Below are the code and all the weights of a small trained network. Each question names an input and a class and asks about switching units off, where a switched-off unit gives its printed mean instead of its output.

import numpy as np


def w(rows, s, z=0):
    codes = np.array(rows[::2]) - 128.0
    scale = np.full(codes.shape[1], s)
    scale[-1] = z or s
    return codes * scale


def f(y):
    return y / 2 * (1 + np.tanh(0.7978845608 * (y + 0.044715 * y**3)))


def log_softmax(a):
    a = a - a.max(-1, keepdims=True)
    return a - np.log(np.exp(a).sum(-1, keepdims=True))


def net(x, mask):
    res = np.array(x, float).reshape(1, 8) / 4 @ E
    y = f(res @ A[0][:, :-1].T + A[0][:, -1])
    res = res + np.where(mask, y, B[0][:, -1]) @ B[0][:, :-1]
    return log_softmax(res[-1] @ U[:, :-1].T + U[:, -1])


A, B = {}, {}
E = w([
[113,139,156,204,133,122,73,147,142,128,160,126],'x0',
[126,137,254,112,110,153,41,109,72,153,82,96],'x1',
[81,151,160,104,97,123,102,147,83,142,145,128],'x2',
[135,160,146,162,99,162,142,162,97,114,27,84],'x3',
[155,13,174,123,87,209,139,120,144,77,177,62],'x4',
[190,152,106,162,197,81,152,49,39,165,209,161],'x5',
[141,118,147,80,104,168,182,72,152,205,172,118],'x6',
[61,182,90,120,86,143,135,146,121,114,184,93],'x7',
],0.0065)
A[0] = w([
[98,46,134,140,84,170,101,227,231,59,98,111,207],'n0',
[45,156,113,197,93,132,140,137,143,156,187,104,197],'n1',
[179,144,63,221,250,58,162,124,125,111,135,184,155],'n2',
[95,190,96,100,103,112,130,198,108,92,26,116,217],'n3',
[94,126,112,141,95,140,135,209,142,76,66,113,113],'n4',
[155,125,197,83,108,150,99,126,106,182,60,119,89],'n5',
[164,107,48,57,144,130,242,91,197,152,128,166,186],'n6',
[170,143,173,107,139,138,99,110,110,163,78,135,142],'n7',
[160,68,153,152,78,212,178,83,111,97,181,37,184],'n8',
[167,127,82,201,233,65,142,120,119,135,159,184,178],'n9',
[124,127,55,64,118,121,199,110,189,148,158,142,146],'n10',
[85,122,133,83,119,93,91,114,114,156,216,157,239],'n11',
[168,126,81,209,214,69,141,122,119,121,141,195,166],'n12',
[152,139,200,127,101,172,105,112,99,197,42,100,118],'n13',
[45,214,87,168,73,140,150,254,102,88,61,92,233],'n14',
[157,44,167,176,102,229,130,141,165,71,115,63,250],'n15',
],0.0065,0.0022)
B[0] = w([
[120,189,141,52,40,151,64,164,209,198,102,73,254],'n0',
[73,209,134,88,83,120,94,152,169,182,139,137,167],'n1',
[77,94,170,204,232,71,145,96,82,51,126,122,250],'n2',
[25,94,123,158,133,98,131,166,112,73,164,74,201],'n3',
[94,122,98,142,73,112,84,181,153,104,149,49,181],'n4',
[136,168,188,142,170,104,141,64,127,136,96,167,176],'n5',
[98,121,62,82,155,173,220,157,31,148,209,195,242],'n6',
[105,180,170,131,145,109,139,83,151,132,109,175,161],'n7',
[188,41,86,87,153,208,180,181,58,109,127,86,225],'n8',
[65,139,183,193,192,59,118,81,112,66,89,129,236],'n9',
[119,176,99,74,128,168,168,132,106,178,176,188,203],'n10',
[30,151,123,127,128,114,129,156,120,111,165,140,181],'n11',
[85,112,184,205,222,82,125,90,97,53,106,118,225],'n12',
[151,170,186,117,159,123,139,70,156,146,69,176,192],'n13',
[1,126,150,175,97,72,87,172,132,81,141,43,228],'n14',
[153,120,128,78,88,191,104,162,143,152,106,48,249],'n15',
],0.0071,0.0069)
U = w([
[183,96,40,179,88,82,106,119,167,152,98,175,56],'0',
[132,141,100,87,127,155,164,128,107,172,167,199,135],'1',
[109,170,134,122,67,116,83,147,189,153,121,105,135],'2',
[220,98,141,118,126,156,134,115,136,147,90,113,116],'3',
[245,115,13,220,40,55,104,115,169,139,102,209,6],'4',
[113,71,115,144,133,116,136,155,97,97,149,97,130],'5',
[109,145,167,179,170,61,127,81,127,111,109,169,132],'6',
],0.012,0.015)

Each question gives the input, the list of numbers given to net, and the class t.
The units are the neurons (one row each of A and B). Each row of codes is followed by its name. A weight is (code - 128) times the scale printed after its matrix; where a second scale follows, it is the last column's (A, B and U).
mask holds one flag per neuron, in row order. A switched-off neuron (its flag False) gives its mean, the last column of its row in B, instead of its output. The means were averaged over made-up inputs and are rounded, as every weight is.
A unit's drop is (log p(t) with every unit on - log p(t) with that unit switched off) / (log p(t) with every unit on - log p(t) with every unit switched off).
The circuit of an input: a set's keep is (log p(t) with only the set's units on - log p(t) with every unit switched off) / (log p(t) with every unit on - log p(t) with every unit switched off). Starting from the 12 units with the biggest drops (on a tie, the unit counted first), units are removed one at a time, each time the one whose removal leaves the highest keep (on an exact tie, the one counted first), for as long as the keep stays at least 0.8.
units of the circuit, in order: the units of the circuit, biggest drop first
top k neurons: the k neurons with the biggest drops, biggest first
drop of u: that unit's drop, to one decimal
input [-8,-3,-3,5,7,-4,-5,-4], class 2: units of the circuit, in order	[n0]
input [-3,6,4,7,-5,-2,5,6], class 6: top 3 neurons	[n0; n5; n15]
input [-8,6,0,3,5,8,8,2], class 3: units of the circuit, in order	[n8; n13]
input [7,-6,-6,-3,3,-2,-7,-1], class 6: top 3 neurons	[n2; n12; n9]
input [1,-1,5,-7,6,6,2,2], class 1: units of the circuit, in order	[n14; n2]
input [-8,-7,2,-7,1,8,2,-1], class 6: top 3 neurons	[n9; n2; n12]
input [-6,-5,-8,2,-1,-2,2,3], class 1: top 2 neurons	[n6; n10]
input [-7,-7,4,5,-1,-6,1,-3], class 2: top 2 neurons	[n0; n2]
input [-5,7,-2,3,8,-5,-3,1], class 2: top 2 neurons	[n0; n4]
input [7,-8,-5,-1,4,4,8,-2], class 1: top 3 neurons	[n6; n10; n14]
input [1,-6,-2,-2,-6,-6,7,5], class 1: top 2 neurons	[n6; n10]
input [-6,7,-4,6,1,4,3,1], class 3: drop of n9	0.1
input [-6,2,-4,8,7,-2,5,3], class 3: drop of n8	0.3
input [1,-6,6,5,4,-7,5,-5], class 2: units of the circuit, in order	[n0]
input [8,8,4,-3,6,4,4,5], class 1: drop of n4	0.1
